Below are the code and all the weights of a small trained network. Each question names an input and a class and asks about switching units off, where a switched-off unit gives its printed mean instead of its output.

import numpy as np


def w(rows, s, z=0):
    codes = np.array(rows[::2]) - 128.0
    scale = np.full(codes.shape[1], s)
    scale[-1] = z or s
    return codes * scale


def f(y):
    return y / 2 * (1 + np.tanh(0.7978845608 * (y + 0.044715 * y**3)))


def log_softmax(a):
    a = a - a.max(-1, keepdims=True)
    return a - np.log(np.exp(a).sum(-1, keepdims=True))


def net(x, mask):
    res = np.array(x, float).reshape(1, 5) / 4 @ E
    y = f(res @ A[0][:, :-1].T + A[0][:, -1])
    res = res + np.where(mask, y, B[0][:, -1]) @ B[0][:, :-1]
    return log_softmax(res[-1] @ U[:, :-1].T + U[:, -1])


A, B = {}, {}
E = w([
[119,33,2,153,137],'x0',
[172,202,105,237,170],'x1',
[172,42,181,179,72],'x2',
[157,123,99,34,32],'x3',
[26,153,138,135,17],'x4',
],0.0083)
A[0] = w([
[73,212,155,161,189,191],'neuron 0',
[84,189,21,119,121,159],'neuron 1',
[171,116,147,193,91,69],'neuron 2',
[52,135,93,115,94,207],'neuron 3',
[227,152,99,155,84,199],'neuron 4',
[147,74,97,100,219,189],'neuron 5',
[64,95,94,157,97,88],'neuron 6',
[230,110,70,99,104,222],'neuron 7',
[108,118,55,49,187,253],'neuron 8',
[134,126,127,67,80,196],'neuron 9',
[178,182,202,3,122,185],'neuron 10',
[72,63,140,75,102,120],'neuron 11',
[195,55,83,132,250,214],'neuron 12',
],0.011,0.0047)
B[0] = w([
[114,68,116,202,206,236],'neuron 0',
[159,201,26,167,95,221],'neuron 1',
[84,176,164,64,127,158],'neuron 2',
[148,68,87,123,118,221],'neuron 3',
[66,132,89,133,169,191],'neuron 4',
[169,133,58,198,148,203],'neuron 5',
[121,102,135,59,80,173],'neuron 6',
[62,87,100,177,169,217],'neuron 7',
[77,228,104,188,153,226],'neuron 8',
[76,130,122,82,128,211],'neuron 9',
[67,254,103,118,67,255],'neuron 10',
[84,108,137,88,125,205],'neuron 11',
[161,60,114,179,181,254],'neuron 12',
],0.0098,0.0094)
U = w([
[69,163,130,114,107,219],'0',
[139,91,121,194,246,196],'1',
[178,159,61,153,104,92],'2',
[159,173,232,138,98,5],'3',
[152,64,145,94,75,37],'4',
],0.014,0.0025)

Each question gives the input, the list of numbers given to net, and the class t.
The units are the neurons (one row each of A and B). Each row of codes is followed by its name. A weight is (code - 128) times the scale printed after its matrix; where a second scale follows, it is the last column's (A, B and U).
mask holds one flag per neuron, in row order. A switched-off neuron (its flag False) gives its mean, the last column of its row in B, instead of its output. The means were averaged over made-up inputs and are rounded, as every weight is.
A unit's drop is (log p(t) with every unit on - log p(t) with that unit switched off) / (log p(t) with every unit on - log p(t) with every unit switched off).
The circuit of an input: a set's keep is (log p(t) with only the set's units on - log p(t) with every unit switched off) / (log p(t) with every unit on - log p(t) with every unit switched off). Starting from the 12 units with the biggest drops (on a tie, the unit counted first), units are removed one at a time, each time the one whose removal leaves the highest keep (on an exact tie, the one counted first), for as long as the keep stays at least 0.8.
circuit, biggest first: the units of the circuit, biggest drop first
k most important neurons: the k neurons with the biggest drops, biggest first
drop when u is switched off: that unit's drop, to one decimal
input [-8,2,5,-5,8], class 3: circuit, biggest first => [neuron 7; neuron 4; neuron 1]
input [-3,8,8,1,2], class 0: circuit, biggest first => [neuron 2]
input [0,-1,7,3,-1], class 0: circuit, biggest first => [neuron 12; neuron 5]
input [8,-2,8,8,1], class 4: circuit, biggest first => [neuron 10; neuron 6]
input [-8,6,8,6,-6], class 0: 2 most important neurons => [neuron 4; neuron 10]
input [-8,4,-3,-1,5], class 1: 2 most important neurons => [neuron 0; neuron 6]
input [-6,6,5,5,-5], class 0: 2 most important neurons => [neuron 10; neuron 4]
input [5,-1,1,5,2], class 0: drop when neuron 5 is switched off => 0.2
input [6,-1,3,4,8], class 4: drop when neuron 3 is switched off => 0.1
input [6,5,-1,-4,8], class 2: drop when neuron 1 is switched off => 0.3
